Here is a tiny trained network, its code and every weight. The questions are about switching its units off for an input and a target symbol, where a switched-off unit gives its printed mean instead of its output.

import numpy as np


def w(rows, s, z=0):
    codes = np.array(rows[::2]) - 128.0
    scale = np.full(codes.shape[1], s)
    scale[-1] = z or s
    return codes * scale


def f(y):
    return np.maximum(y, 0)


def softmax(a):
    e = np.exp(a - a.max(-1, keepdims=True))
    return e / e.sum(-1, keepdims=True)


def log_softmax(a):
    a = a - a.max(-1, keepdims=True)
    return a - np.log(np.exp(a).sum(-1, keepdims=True))


def net(x, mask):
    ids = ['βγδεζθξπστψω'.index(c) for c in x.split()]
    T = len(ids)
    res = E[ids] + P[:T]
    q, k, v = (res @ M[0].T for M in (Q, K, V))
    z = softmax(np.where(np.tri(T) > 0, q @ k.T / 3**0.5, -1e9)) @ v
    res = res + np.where(mask[0], z, O[0][:, -1]) @ O[0][:, :-1]
    y = f(res @ A[0][:, :-1].T + A[0][:, -1])
    res = res + np.where(mask[1:9], y, B[0][:, -1]) @ B[0][:, :-1]
    return log_softmax(res[-1] @ U[:, :-1].T + U[:, -1])


Q, K, V, O, A, B = {}, {}, {}, {}, {}, {}
E = w([
[167,111,124],'β',
[227,142,141],'γ',
[94,91,116],'δ',
[184,161,157],'ε',
[151,105,118],'ζ',
[127,111,126],'θ',
[93,90,114],'ξ',
[159,76,103],'π',
[166,112,122],'σ',
[56,226,254],'τ',
[48,25,69],'ψ',
[64,87,106],'ω',
],0.014)
P = w([
[80,130,145],'0',
[190,8,210],'1',
[172,25,206],'2',
[123,2,191],'3',
[30,216,181],'4',
[139,160,130],'5',
[127,143,126],'6',
[199,32,92],'7',
],0.0091)
Q[0] = w([
[128,72,253],'H1',
[156,2,226],'H1',
[73,101,80],'H1',
],0.0091)
K[0] = w([
[48,161,117],'H1',
[53,255,112],'H1',
[158,127,131],'H1',
],0.0096)
V[0] = w([
[67,66,56],'H1',
[254,114,106],'H1',
[182,76,37],'H1',
],0.014)
O[0] = w([
[164,121,43,93],'H1',
[251,42,168,49],'H1',
[206,35,74,2],'H1',
],0.016,0.0043)
A[0] = w([
[159,95,94,139],'N1',
[197,184,103,250],'N2',
[206,48,248,87],'N3',
[113,54,78,216],'N4',
[195,242,34,109],'N5',
[14,230,99,63],'N6',
[161,75,64,3],'N7',
[22,147,254,143],'N8',
],0.0097,0.0039)
B[0] = w([
[190,166,130,147],'N1',
[83,2,78,143],'N2',
[99,192,136,184],'N3',
[191,123,177,154],'N4',
[64,100,147,140],'N5',
[162,28,142,251],'N6',
[129,212,89,145],'N7',
[166,179,88,240],'N8',
],0.0077,0.031)
U = w([
[165,90,254,42],'β',
[98,198,126,82],'γ',
[106,96,151,114],'δ',
[139,141,142,70],'ε',
[142,129,166,85],'ζ',
[146,134,167,34],'θ',
[197,179,94,162],'ξ',
[91,177,121,209],'π',
[104,229,34,83],'σ',
[80,247,134,254],'τ',
[85,102,167,123],'ψ',
[97,109,148,188],'ω',
],0.0088,0.0055)

Each question gives the input, a string of symbols that net reads in full, and the target symbol t.
The units are the heads (3 rows each of Q, K, V and O) and the neurons (one row each of A and B). Each row of codes is followed by its name. A weight is (code - 128) times the scale printed after its matrix; where a second scale follows, it is the last column's (O, A, B and U).
mask holds one flag per unit, heads first, then neurons. A switched-off unit (its flag False) gives its mean, the last column of its rows in O or B, instead of its output. The means were averaged over made-up inputs and are rounded, as every weight is.
A unit's drop is (log p(t) with every unit on - log p(t) with that unit switched off) / (log p(t) with every unit on - log p(t) with every unit switched off).
The circuit of an input: a set's keep is (log p(t) with only the set's units on - log p(t) with every unit switched off) / (log p(t) with every unit on - log p(t) with every unit switched off). Starting from all 9 units, units are removed one at a time, each time the one whose removal leaves the highest keep (on an exact tie, the one counted first), for as long as the keep stays at least 0.8.
circuit, biggest first: the units of the circuit, biggest drop first
most important unit: the unit with the biggest drop
top k neurons: the k neurons with the biggest drops, biggest first
drop of u: that unit's drop, to one decimal
input ε π ε ξ, target τ: most important unit -> N6
input π γ ε γ, target ξ: circuit, biggest first -> H1, N6
input ζ τ π π, target τ: top 3 neurons -> N8, N2, N4
input τ π θ, target τ: top 2 neurons -> N8, N2
input π β ω, target ξ: top 2 neurons -> N6, N7
input γ γ ψ ξ, target β: top 2 neurons -> N8, N4
input π π σ, target ξ: top 2 neurons -> N6, N7
input ε γ ξ β ω, target β: top 2 neurons -> N8, N7
input π ω ψ, target ξ: circuit, biggest first -> H1, N7
input π π π ζ, target ξ: circuit, biggest first -> H1, N6
input π π π, target ξ: circuit, biggest first -> H1, N7
input π ζ δ ε, target ξ: top 4 neurons -> N6, N7, N1, N5
input γ ε π ζ π γ ψ ψ, target ξ: top 3 neurons -> N6, N7, N1
input π ε γ γ τ π γ, target τ: top neuron -> N6
input π γ ε γ γ, target β: top 2 neurons -> N8, N7
input ψ γ γ π, target σ: top 2 neurons -> N7, N6
input γ ω π σ, target β: top 2 neurons -> N8, N4
input π δ π β, target ξ: drop of H1 -> 1.3
input ψ π π γ, target σ: drop of N2 -> 0.0
input π π γ π π γ θ, target ξ: drop of N7 -> 0.3
input σ τ ζ, target τ: circuit, biggest first -> H1
input γ π δ, target β: top 2 neurons -> N8, N4
